Below is a small trained network, with its code and all its weights. Each question gives an input and a target symbol and asks what happens when units are switched off, that is, made to give their printed mean instead of their output.

import numpy as np


def w(rows, s, z=0):
    codes = np.array(rows[::2]) - 128.0
    scale = np.full(codes.shape[1], s)
    scale[-1] = z or s
    return codes * scale


def f(y):
    return y / 2 * (1 + np.tanh(0.7978845608 * (y + 0.044715 * y**3)))


def softmax(a):
    e = np.exp(a - a.max(-1, keepdims=True))
    return e / e.sum(-1, keepdims=True)


def log_softmax(a):
    a = a - a.max(-1, keepdims=True)
    return a - np.log(np.exp(a).sum(-1, keepdims=True))


def net(x, mask):
    ids = ['Ψαγδηθμξ'.index(c) for c in x.split()]
    T = len(ids)
    res = E[ids] + P[:T]
    r = res
    for j in range(3):
        rows = slice(2 * j, 2 * j + 2)
        q, k, v = (r @ M[0][rows].T for M in (Q, K, V))
        z = softmax(np.where(np.tri(T) > 0, q @ k.T / 2**0.5, -1e9)) @ v
        o = O[0][rows]
        res = res + np.where(mask[j], z, o[:, -1]) @ o[:, :-1]
    y = f(res @ A[0][:, :-1].T + A[0][:, -1])
    res = res + np.where(mask[3:11], y, B[0][:, -1]) @ B[0][:, :-1]
    return log_softmax(res[-1] @ U[:, :-1].T + U[:, -1])


Q, K, V, O, A, B = {}, {}, {}, {}, {}, {}
E = w([
[159,131,144,200,201],'Ψ',
[126,164,201,122,176],'α',
[176,104,170,158,139],'γ',
[131,61,207,167,155],'δ',
[154,200,166,183,89],'η',
[78,209,186,187,82],'θ',
[140,90,170,212,1],'μ',
[249,117,189,217,181],'ξ',
],0.014)
P = w([
[182,151,67,56,86],'0',
[80,88,57,190,135],'1',
[74,88,69,203,118],'2',
[83,94,92,205,132],'3',
[98,103,113,202,136],'4',
[111,110,140,190,135],'5',
[118,119,163,182,136],'6',
[129,130,183,172,139],'7',
[135,136,210,166,140],'8',
[144,148,227,154,147],'9',
[145,165,254,137,159],'10',
],0.011)
Q[0] = w([
[78,121,77,105,152],'H0',
[121,134,167,211,154],'H0',
[131,130,93,24,147],'H1',
[128,114,216,221,127],'H1',
[60,133,4,50,46],'H2',
[177,150,47,48,194],'H2',
],0.014)
K[0] = w([
[79,109,134,175,142],'H0',
[187,120,151,120,82],'H0',
[99,120,161,175,136],'H1',
[159,134,105,58,111],'H1',
[123,115,4,75,147],'H2',
[71,84,83,30,160],'H2',
],0.015)
V[0] = w([
[149,143,100,149,252],'H0',
[166,148,111,44,119],'H0',
[117,171,25,147,91],'H1',
[213,52,80,180,155],'H1',
[181,191,131,188,170],'H2',
[146,52,124,128,178],'H2',
],0.016)
O[0] = w([
[136,211,52,147,181,57],'H0',
[34,145,171,78,203,132],'H0',
[123,69,100,9,144,114],'H1',
[82,227,122,110,41,206],'H1',
[129,96,33,106,133,255],'H2',
[199,202,163,31,105,93],'H2',
],0.014,0.0098)
A[0] = w([
[77,190,136,169,83,239],'N0',
[144,214,125,150,122,86],'N1',
[117,191,89,188,104,1],'N2',
[105,153,83,213,2,145],'N3',
[151,119,125,207,110,136],'N4',
[125,183,185,125,88,148],'N5',
[36,153,233,134,143,103],'N6',
[131,131,104,19,184,230],'N7',
],0.0079,0.0058)
B[0] = w([
[195,128,102,97,112,226],'N0',
[177,62,201,128,135,171],'N1',
[135,95,210,111,204,183],'N2',
[200,81,120,103,204,251],'N3',
[122,153,90,83,98,171],'N4',
[151,156,174,43,169,168],'N5',
[104,225,120,253,82,171],'N6',
[28,162,148,108,113,152],'N7',
],0.0061,0.022)
U = w([
[86,218,105,151,42,192],'Ψ',
[75,157,175,113,158,63],'α',
[128,144,155,124,13,82],'γ',
[169,174,254,97,172,87],'δ',
[169,88,130,120,143,2],'η',
[122,137,155,225,167,220],'θ',
[231,138,200,230,62,180],'μ',
[190,150,52,67,48,160],'ξ',
],0.0056,0.0047)

Each question gives the input, a string of symbols that net reads in full, and the target symbol t.
The units are the heads (2 rows each of Q, K, V and O) and the neurons (one row each of A and B). Each row of codes is followed by its name. A weight is (code - 128) times the scale printed after its matrix; where a second scale follows, it is the last column's (O, A, B and U).
mask holds one flag per unit, heads first, then neurons. A switched-off unit (its flag False) gives its mean, the last column of its rows in O or B, instead of its output. The means were averaged over made-up inputs and are rounded, as every weight is.
A unit's drop is (log p(t) with every unit on - log p(t) with that unit switched off) / (log p(t) with every unit on - log p(t) with every unit switched off).
The circuit of an input: a set's keep is (log p(t) with only the set's units on - log p(t) with every unit switched off) / (log p(t) with every unit on - log p(t) with every unit switched off). Starting from all 11 units, units are removed one at a time, each time the one whose removal leaves the highest keep (on an exact tie, the one counted first), for as long as the keep stays at least 0.8.
circuit, biggest first: the units of the circuit, biggest drop first
unit that matters most: the unit with the biggest drop
k most important neurons: the k neurons with the biggest drops, biggest first
heads that matter: for each layer, one digit per head in row order, 1 if its drop is at least 0.15 and else 0, layers parted by /
input ξ μ δ θ θ θ δ η, target δ: circuit, biggest first -> (H1, N2, H0, N1)
input γ δ ξ θ μ δ θ α, target θ: circuit, biggest first -> (H2)
input α δ η δ ξ δ γ, target ξ: heads that matter -> 001
input Ψ δ δ, target δ: heads that matter -> 101
input ξ δ δ θ μ θ μ α ξ θ, target ξ: heads that matter -> 001
input ξ ξ α ξ μ θ δ η θ δ, target θ: heads that matter -> 101
input α δ η Ψ θ θ δ δ, target θ: heads that matter -> 110
input δ θ ξ θ μ θ μ θ, target μ: heads that matter -> 110
input δ Ψ μ γ, target μ: circuit, biggest first -> (H1, H0)
input α δ α μ μ, target θ: circuit, biggest first -> (H1, H0)
input μ ξ γ θ Ψ θ θ θ, target γ: circuit, biggest first -> (H0, H1)
input α δ δ δ δ δ ξ δ θ, target θ: heads that matter -> 110
input δ θ δ α ξ δ δ θ θ α, target θ: heads that matter -> 001
input θ μ Ψ δ θ δ α δ ξ μ ξ, target η: circuit, biggest first -> (H1)
input μ δ δ μ θ γ, target γ: circuit, biggest first -> (H0, H1, N3)
input Ψ δ θ θ μ, target ξ: circuit, biggest first -> (H1, H0)
input Ψ δ μ ξ δ ξ α η δ μ θ, target ξ: circuit, biggest first -> (H0, H1, N6)
input α δ θ, target θ: circuit, biggest first -> (H2, H1)
input δ δ η μ α, target μ: circuit, biggest first -> (H1, H0)
input Ψ μ δ, target ξ: circuit, biggest first -> (H1)
input η θ δ δ δ θ Ψ δ, target α: circuit, biggest first -> (H1, H0, N7, N3)
input α δ η ξ θ γ η, target θ: circuit, biggest first -> (H1, H0, H2)
input γ α δ θ δ ξ α δ μ ξ, target ξ: heads that matter -> 001
input θ Ψ δ μ α, target η: heads that matter -> 110
input μ α Ψ θ θ α δ θ γ δ θ, target γ: heads that matter -> 110
input γ α μ δ η δ, target Ψ: heads that matter -> 110
input ξ α Ψ δ δ Ψ Ψ, target δ: 3 most important neurons -> (N2, N1, N5)
input μ δ α α μ δ δ δ ξ δ η, target ξ: unit that matters most -> H2
input μ θ δ θ μ μ η θ θ ξ, target ξ: heads that matter -> 011
